Each row has a name. After each piece below comes the name of the row it's from, unless a question asks for something else. Each question is about the rows just above it.

Mani: [-2.84 -8.39 -3.35 -8.81 -7.42 -3.88  2.21  0.00]
gomor: [-7.71 -2.51  4.39 -7.13 -7.36  5.46 -1.49  1.55]
nebe: [-0.90 -8.16 -3.29  0.00 -5.32 -0.67  0.27 -1.80]
Mani in full: | [-2.84 -8.39 -3.35 -8.81 -7.42 -3.88  2.21  0.00]
Move every entry of [-7.42 -3.88  2.21] by +1 step of 0.01. | [-7.41 -3.87  2.22]
Move every entry of [-7.71 -2.51  4.39] by -1 step of 0.01. | [-7.72 -2.52  4.38]

puguv: [ 2.33 -1.89 -1.30 -0.92 -3.02  3.02  0.92]
todev: [ 0.52  0.49  1.26 -1.12  3.45  3.08  4.40]
Pip: [ 0.46 -1.70 -0.24  0.92 -0.07  0.53 -0.89]
Bem: [-0.48  1.72  1.66 -2.42  0.46 -1.69  1.18]
Novi: [ 0.52 -0.74  0.87  1.47  0.79  1.55  0.79]
Dalar: [ 4.55 -8.65 -1.27  2.18 -5.85  2.70 -6.55]
The one value in Pip and puguv: | [0.92]
Shift each entry of [ 0.46 -1.70 -0.24  0.92] by -1 times 0.01: | [ 0.45 -1.71 -0.25  0.91]
Shift each entry of [1.47 0.79 1.55] by +1 times 0.01: | [1.48 0.80 1.56]
Bem in full: | [-0.48  1.72  1.66 -2.42  0.46 -1.69  1.18]
q: [ 0.46 -1.69] | Bem

nedad: [-2.47 -0.49 -3.88  1.66  9.29  3.23 -1.34  4.16 -5.44]
vipil: [ 2.12 -1.47  3.15 -0.44  3.89 -1.30  2.45  0.36  0.08]
Bez: [ 3.60  3.12 -1.94 -0.40  0.38 -4.47  5.08  2.84  1.38]
somi: [ 1.07  4.59  3.80 -3.12 -2.58 -6.01  2.77 -2.01  0.58]
zez: [-6.47 -0.71 -6.38  2.70 -1.05  1.44  2.19 -4.36  4.35]
Moni: [-1.23 -1.35 -2.56  1.54 -0.64 -1.69  0.72 -2.43  1.73]
somi in full: | [ 1.07  4.59  3.80 -3.12 -2.58 -6.01  2.77 -2.01  0.58]
Shift each entry of [1.44] by +1 times 0.01: | [1.45]

liguz: [-0.12 -0.51  1.21  1.56  0.00 -4.54 -3.95 -0.74  1.68 -0.65 -0.44 -1.38
  0.31  0.29 -1.62 -3.66 -1.92 -0.07 -2.89  1.30 -0.37 -0.66  1.79  0.52
 -0.05 -0.22 -1.04  3.12 -0.37  0.34]
reb: [-6.49 -6.81 -3.95 -8.02 -7.24  5.29  5.68 -6.53 -7.87 -6.78 -6.60 -5.73
 -7.40  1.80 -5.52  1.21 -4.90  1.17 -1.39 -6.59 -7.05 -6.61 -6.06  5.77
 -0.61 -7.06 -6.21 -2.51 -6.96 -7.40]
Ser: [-7.73 -7.61  4.84 -8.47 -8.08  5.79  5.30 -6.98 -8.65 -6.98 -7.85 -5.40
 -8.34 -8.17 -5.62  5.73 -5.71  1.23 -1.78 -8.91 -7.36 -7.41  5.47  5.50
 -1.56 -8.05 -7.10 -4.67 -7.31  5.48]
riz: [ 0.58  1.73 -4.24  1.20  1.26 -2.14 -3.52  1.30  0.22  1.81  0.49  1.87
  1.43  1.31  1.90 -2.80  0.32 -4.08 -1.84 -1.26  2.06  1.60  0.08 -4.36
 -2.81  1.34  1.17 -2.85  2.25  1.39]
The one value in riz and reb: | [1.17]
[-7.73 -7.61  4.84 -8.47 -8.08  5.79  5.30 -6.98 -8.65 -6.98 -7.85 -5.40
 -8.34 -8.17 -5.62  5.73 -5.71  1.23 -1.78 -8.91 -7.36 -7.41  5.47  5.50
 -1.56 -8.05 -7.10 -4.67 -7.31  5.48] is in which row? | Ser
Shift each entry of [-7.61] by +1 times 0.01: | [-7.60]
Which value is in both reb and riz? | [1.17]
Shift each entry of [-2.89  1.30 -0.37 -0.66] by -1 times 0.01: | [-2.90  1.29 -0.38 -0.67]
q: [-6.49 -6.81 -3.95 -8.02 -7.24  5.29  5.68 -6.53 -7.87 -6.78 -6.60 -5.73
 -7.40  1.80 -5.52  1.21 -4.90  1.17 -1.39 -6.59 -7.05 -6.61 -6.06  5.77
 -0.61 -7.06 -6.21 -2.51 -6.96 -7.40] | reb
Shared by riz and liguz: | [1.30]

Palud: [ 0.19 -1.61 -0.89 -1.44  5.14]
Fufav: [-0.75 -0.97 -1.67  1.21  2.24]
sural: [ 0.19 -1.61 -0.89 -1.44 -0.81]
lalun: [2.24 7.13 5.34 1.26 2.48]
sizuz: [ 0.19 -1.61 -0.89 -3.12 -5.33]
fudid: [ 2.24  7.13  5.34  1.26 -0.97]
Move every entry of [-0.75] by -1 step of 0.01. | [-0.76]
Shift each entry of [2.24 7.13 5.34 1.26] by +1 times 0.01: | [2.25 7.14 5.35 1.27]

fogo: [-0.17  0.56 -0.86 -0.57 -2.28 -1.83 -2.90  0.47 -1.63  2.18  1.06  3.68
 -0.62  0.62 -0.11  0.64  3.15  2.87  4.19  1.34  0.58  1.20  3.24  5.15
 -0.24  0.00 -5.86 -1.60  1.18 -0.53 -4.15 -2.75 -2.86 -2.30  1.04]
raf: [-0.22  0.74 -1.13 -0.75 -2.99 -2.39 -3.80  0.61 -2.14  2.85  1.38  4.81
 -0.81  0.82 -0.14  0.84  4.13  3.76  5.48  1.76  0.76  1.58  4.24  6.75
 -0.32  0.00 -7.67 -2.10  1.54 -0.69 -5.43 -3.59 -3.74 -3.01  1.36]
befog: [-0.23  0.75 -1.15 -0.76 -3.05 -2.44 -3.87  0.62 -2.18  2.91  1.41  4.91
  0.71  0.83 -0.14  0.85  4.21  3.84  5.59  1.79  0.77  1.61  4.33  6.88
 -0.32  0.00 -7.82 -2.14  1.58 -0.70 -5.54 -3.67 -3.82 -3.07  1.39]
kog: [-0.20  0.66 -1.01 -0.67 -2.68 -2.14 -3.40  0.55 -1.91  2.56  1.24  4.31
 -0.72  0.73 -0.13  0.75  3.70  3.37  4.91  1.58  0.68  1.41  3.80  6.05
 -0.28  0.00 -6.87 -1.88  1.38 -0.62 -4.86 -3.22 -3.36 -2.70  1.22]
dar: [-0.23  0.76 -1.16 -0.77 -3.08 -2.47 -3.91  0.63 -2.20  2.94  1.42  4.96
 -0.83  0.84 -0.15  0.86  4.25  3.88  5.65  1.81  0.78  1.62  4.37  6.95
 -0.33  0.00 -7.90 -2.16  1.59 -0.71 -5.60 -3.71 -3.86 -3.11  1.41]
fuma: [-0.27  0.89 -1.36 -0.90 -3.61 -2.89 -4.58  0.74 -2.58  3.45  1.67  5.81
 -0.98  0.99 -0.17  1.01  4.98  4.54  6.62  2.12  0.91  1.90  5.12  8.15
 -0.38  0.00 -9.26 -2.53  1.87 -0.83 -6.56 -4.34 -4.52 -3.64  1.65]
zit: [-0.23  0.76 -1.16 -0.77 -3.07 -2.46 -3.90  0.63 -2.20  2.94  1.42  4.95
 -0.83  0.84 -0.15  0.86  4.24  3.87  5.64  1.81  0.78  1.62  4.36  6.94
 -0.32  0.00 -7.89 -2.16  1.59 -0.71 -5.58 -3.70 -3.85 -3.10  1.40]
mezaz: [-0.21  0.70 -1.07 -0.71 -2.83 -2.27 -3.60  0.58 -2.02  2.70  1.31  4.56
 -0.77  0.77 -0.13  0.79  3.91  3.56  5.19  1.67  0.72  1.49  4.02  6.39
 -0.30  0.00 -7.26 -1.99  1.46 -0.65 -5.14 -3.40 -3.55 -2.85  1.29]
val: [-0.25  0.84 -1.28 -0.85 -3.39 -2.71 -4.30  0.69 -2.42  3.23  1.56  5.45
 -0.92  0.93 -0.16  0.95  4.67  4.26  6.21  1.99  0.86  1.78  4.81  7.64
 -0.36  0.00 -8.69 -2.38  1.75 -0.78 -6.15 -4.07 -4.24 -3.41  1.55]
Bogo: [-0.02  0.08 -0.13 -0.08 -0.33 -0.27 -0.42  0.07 -0.24  0.32  0.15  0.54
 -0.09  0.09 -0.02  0.09  0.46  0.42  0.61  0.20  0.08  0.18  0.47  0.75
 -0.04  0.00 -0.85 -0.23  0.17 -0.08 -0.60 -0.40 -0.42 -0.34  0.15]
zub: [-0.21  0.71 -1.08 -0.72 -2.86 -2.29 -3.63  0.58 -2.04  2.73  1.32  4.60
 -0.77  0.78 -0.14  0.80  3.95  3.60  5.24  1.68  0.72  1.51  4.06  6.45
 -0.30  0.00 -7.33 -2.01  1.48 -0.66 -5.19 -3.44 -3.58 -2.88  1.31]
Which value is in both fuma and zub? | [0.00]
Bogo in full: | [-0.02  0.08 -0.13 -0.08 -0.33 -0.27 -0.42  0.07 -0.24  0.32  0.15  0.54
 -0.09  0.09 -0.02  0.09  0.46  0.42  0.61  0.20  0.08  0.18  0.47  0.75
 -0.04  0.00 -0.85 -0.23  0.17 -0.08 -0.60 -0.40 -0.42 -0.34  0.15]

poz: [-0.37  0.11  0.29 -0.59]
bofeb: [ 6.80 -0.04 -0.31 -0.48]
lal: [-0.69  0.38  0.85  0.15]
pameg: [ 0.36  0.06  0.27 -0.07]
fano: [-0.18  0.74 -0.22 -0.40]
Ropez: [-0.07 -0.48 -0.04 -0.31]
vol: [ 1.86 -1.40 -0.06 -0.62]
saz: [-0.02  0.31 -0.07 -0.08]
Forup: [ 0.97 -0.28 -0.64 -0.68]
Tepo: [-0.50  0.59  1.10 -0.05]
Move every entry of [-0.02  0.31 -0.07] by -1 step of 0.01. | [-0.03  0.30 -0.08]
Move every entry of [-0.22] by +1 step of 0.01. | [-0.21]
[0.36] with +1 step of 0.01 on every entry: | [0.37]
Move every entry of [ 0.97 -0.28 -0.64] by -1 step of 0.01. | [ 0.96 -0.29 -0.65]
Which row holds [-0.48 -0.04 -0.31]? | Ropez

deno: [ 6.28 -6.90  6.18  5.57]
tuvez: [4.68 4.00 5.34 1.83]
vaba: [-6.73  4.14  0.77  4.84]
luti: [1.62 4.82 2.86 3.83]
kizak: [2.62 2.87 4.60 4.83]
vam: [-4.22 -6.45  2.24  6.83]
Ful: [-3.99 -6.53 -2.18  4.83]
sabik: [-2.20  4.83 -2.07 -2.65]
The one value in Ful and kizak: | [4.83]
[-2.18  4.83] is in which row? | Ful
[2.24] with -1 step of 0.01 on every entry: | [2.23]

